Here is a tiny trained network, its code and every weight. The questions are about switching its units off for an input and a class, where a switched-off unit gives its printed mean instead of its output.

import numpy as np


def w(rows, s, z=0):
    codes = np.array(rows[::2]) - 128.0
    scale = np.full(codes.shape[1], s)
    scale[-1] = z or s
    return codes * scale


def norm(h):
    return h / np.sqrt((h * h).mean(-1, keepdims=True) + 1e-5)


def f(y):
    return y / 2 * (1 + np.tanh(0.7978845608 * (y + 0.044715 * y**3)))


def log_softmax(a):
    a = a - a.max(-1, keepdims=True)
    return a - np.log(np.exp(a).sum(-1, keepdims=True))


def net(x, mask):
    res = np.array(x, float).reshape(1, 7) / 4 @ E
    u = 0
    for l in range(3):
        y = f(norm(res) @ A[l][:, :-1].T + A[l][:, -1])
        res = res + np.where(mask[u : u + 4], y, B[l][:, -1]) @ B[l][:, :-1]
        u += 4
    return log_softmax(norm(res)[-1] @ U[:, :-1].T + U[:, -1])


A, B = {}, {}
E = w([
[75,145,125,23,30,214,171,203,121,171,102,183],'x0',
[175,151,109,124,83,96,37,98,115,141,161,142],'x1',
[173,143,190,2,141,118,75,144,45,185,79,79],'x2',
[70,179,92,75,83,232,161,168,116,189,18,146],'x3',
[26,89,85,104,83,41,152,71,55,160,140,101],'x4',
[123,127,145,138,190,158,135,75,121,101,84,121],'x5',
[138,183,113,130,151,136,73,81,92,169,186,127],'x6',
],0.0028)
A[0] = w([
[146,136,130,200,188,50,75,35,139,62,185,86,155],'0.n1',
[164,198,130,166,97,112,71,130,186,175,213,178,187],'0.n2',
[158,154,169,219,253,163,143,67,212,34,215,144,9],'0.n3',
[94,77,162,89,107,92,173,170,115,152,127,126,3],'0.n4',
],0.0036,0.0015)
B[0] = w([
[204,81,206,177,95,140,173,85,86,253,152,206,253],'0.n1',
[96,78,91,156,157,105,95,173,90,77,134,64,181],'0.n2',
[153,98,140,158,180,150,154,107,21,214,110,175,227],'0.n3',
[146,146,145,130,167,158,124,97,91,99,122,79,133],'0.n4',
],0.0059,0.0036)
A[1] = w([
[191,141,171,115,156,159,141,171,144,123,14,135,1],'1.n1',
[95,176,56,254,109,160,122,102,177,157,138,196,55],'1.n2',
[180,140,159,132,131,182,127,135,205,93,125,167,11],'1.n3',
[56,87,122,139,154,68,189,18,130,99,50,94,99],'1.n4',
],0.0045,0.0012)
B[1] = w([
[141,171,160,173,180,126,105,102,215,100,191,84,230],'1.n1',
[176,45,76,22,122,129,138,186,83,117,123,44,247],'1.n2',
[124,119,127,192,122,29,127,123,71,107,115,124,129],'1.n3',
[193,102,13,28,141,165,140,200,3,123,143,95,248],'1.n4',
],0.0056,0.0018)
A[2] = w([
[173,82,188,92,133,50,118,127,86,141,187,110,131],'2.n1',
[123,121,93,118,114,33,103,2,68,186,147,92,97],'2.n2',
[117,201,112,57,92,158,76,113,138,149,119,107,71],'2.n3',
[86,184,149,74,97,154,157,72,110,232,86,175,5],'2.n4',
],0.0053,0.0026)
B[2] = w([
[151,64,78,126,80,148,180,164,105,122,130,145,253],'2.n1',
[175,105,173,254,244,148,148,123,122,68,88,181,250],'2.n2',
[94,121,120,113,150,110,198,64,84,179,120,125,184],'2.n3',
[109,166,146,93,113,70,35,61,159,144,183,140,175],'2.n4',
],0.0062,0.0038)
U = w([
[138,69,29,56,91,148,190,196,70,110,125,100,223],'0',
[110,107,45,167,86,91,26,162,171,73,154,97,2],'1',
[206,165,189,162,149,64,34,119,190,46,162,81,60],'2',
[65,210,170,44,76,118,104,38,145,219,141,152,103],'3',
[144,211,174,132,224,179,137,156,206,112,97,45,141],'4',
[86,172,103,119,194,99,109,47,52,130,100,136,69],'5',
[55,162,139,185,40,133,189,163,217,57,121,208,89],'6',
[210,50,173,255,183,116,167,97,71,163,142,215,177],'7',
],0.0084,0.0029)

Each question gives the input, the list of numbers given to net, and the class t.
The units are the neurons (one row each of A and B). Each row of codes is followed by its name. A weight is (code - 128) times the scale printed after its matrix; where a second scale follows, it is the last column's (A, B and U).
mask holds one flag per neuron, layer by layer. A switched-off neuron (its flag False) gives its mean, the last column of its row in B, instead of its output. The means were averaged over made-up inputs and are rounded, as every weight is.
A unit's drop is (log p(t) with every unit on - log p(t) with that unit switched off) / (log p(t) with every unit on - log p(t) with every unit switched off).
The circuit of an input: a set's keep is (log p(t) with only the set's units on - log p(t) with every unit switched off) / (log p(t) with every unit on - log p(t) with every unit switched off). Starting from all 12 units, units are removed one at a time, each time the one whose removal leaves the highest keep (on an exact tie, the one counted first), for as long as the keep stays at least 0.8.
circuit, biggest first: the units of the circuit, biggest drop first
k most important neurons: the k neurons with the biggest drops, biggest first
k most important neurons of layer l: the k neurons of layer l with the biggest drops, biggest first
drop of u: that unit's drop, to one decimal
input [6,-8,-2,2,-7,3,2], class 6: circuit, biggest first => [1.n4; 0.n3]
input [-6,3,7,8,-6,-4,-3], class 4: circuit, biggest first => [1.n1; 0.n1]
input [7,-6,-2,7,-2,-6,-1], class 6: circuit, biggest first => [1.n4]
input [5,-7,2,7,0,-1,-6], class 3: circuit, biggest first => [2.n4; 1.n2]
input [-1,-8,-4,2,-2,1,-3], class 0: circuit, biggest first => [0.n1; 2.n2]
input [7,-7,-4,-3,6,-7,7], class 6: 3 most important neurons => [1.n4; 0.n3; 2.n1]
input [6,-7,1,-4,-3,2,1], class 4: circuit, biggest first => [0.n1; 1.n1]
input [-6,-6,3,4,2,-8,-8], class 0: 2 most important neurons => [1.n4; 2.n2]
input [-1,8,8,7,3,6,-3], class 3: 2 most important neurons => [2.n4; 0.n2]
input [3,-8,-2,4,7,-5,7], class 3: 2 most important neurons of layer 2 => [2.n4; 2.n1]
input [4,4,-3,5,3,-6,0], class 3: 2 most important neurons => [1.n4; 2.n1]
input [-7,2,0,7,-8,-5,-8], class 2: 2 most important neurons => [1.n3; 1.n1]
input [3,5,-4,-4,-2,-6,0], class 0: 3 most important neurons of layer 2 => [2.n2; 2.n1; 2.n4]
input [8,3,-6,3,-6,3,8], class 0: most important neuron => [1.n2]
input [6,-2,-3,-4,-6,-3,4], class 0: 2 most important neurons => [2.n2; 1.n1]
input [6,4,-3,-2,-3,7,7], class 0: 3 most important neurons => [2.n2; 0.n1; 1.n2]
input [-5,0,8,0,-5,3,-4], class 2: 2 most important neurons of layer 1 => [1.n1; 1.n4]
input [2,-7,4,-1,-2,-7,-3], class 4: 2 most important neurons of layer 0 => [0.n1; 0.n4]
input [6,-3,1,2,1,6,-3], class 3: 2 most important neurons of layer 2 => [2.n2; 2.n4]
input [-3,-6,-5,4,8,8,-3], class 0: circuit, biggest first => [1.n4]
input [-1,-7,4,7,5,-5,-2], class 3: 3 most important neurons of layer 2 => [2.n4; 2.n1; 2.n2]
input [4,3,7,0,1,-5,-8], class 3: 2 most important neurons of layer 1 => [1.n4; 1.n2]
input [-6,-8,3,3,-8,-7,-6], class 4: drop of 0.n1 => 0.2
input [-8,-5,5,7,-6,-6,2], class 4: drop of 1.n1 => -0.1
input [1,-2,-4,0,-3,-4,1], class 0: drop of 1.n2 => 0.2
input [8,-6,-1,-4,-6,-5,4], class 6: drop of 1.n4 => 0.2
input [-4,-6,3,3,6,-2,-1], class 0: circuit, biggest first => [1.n4]
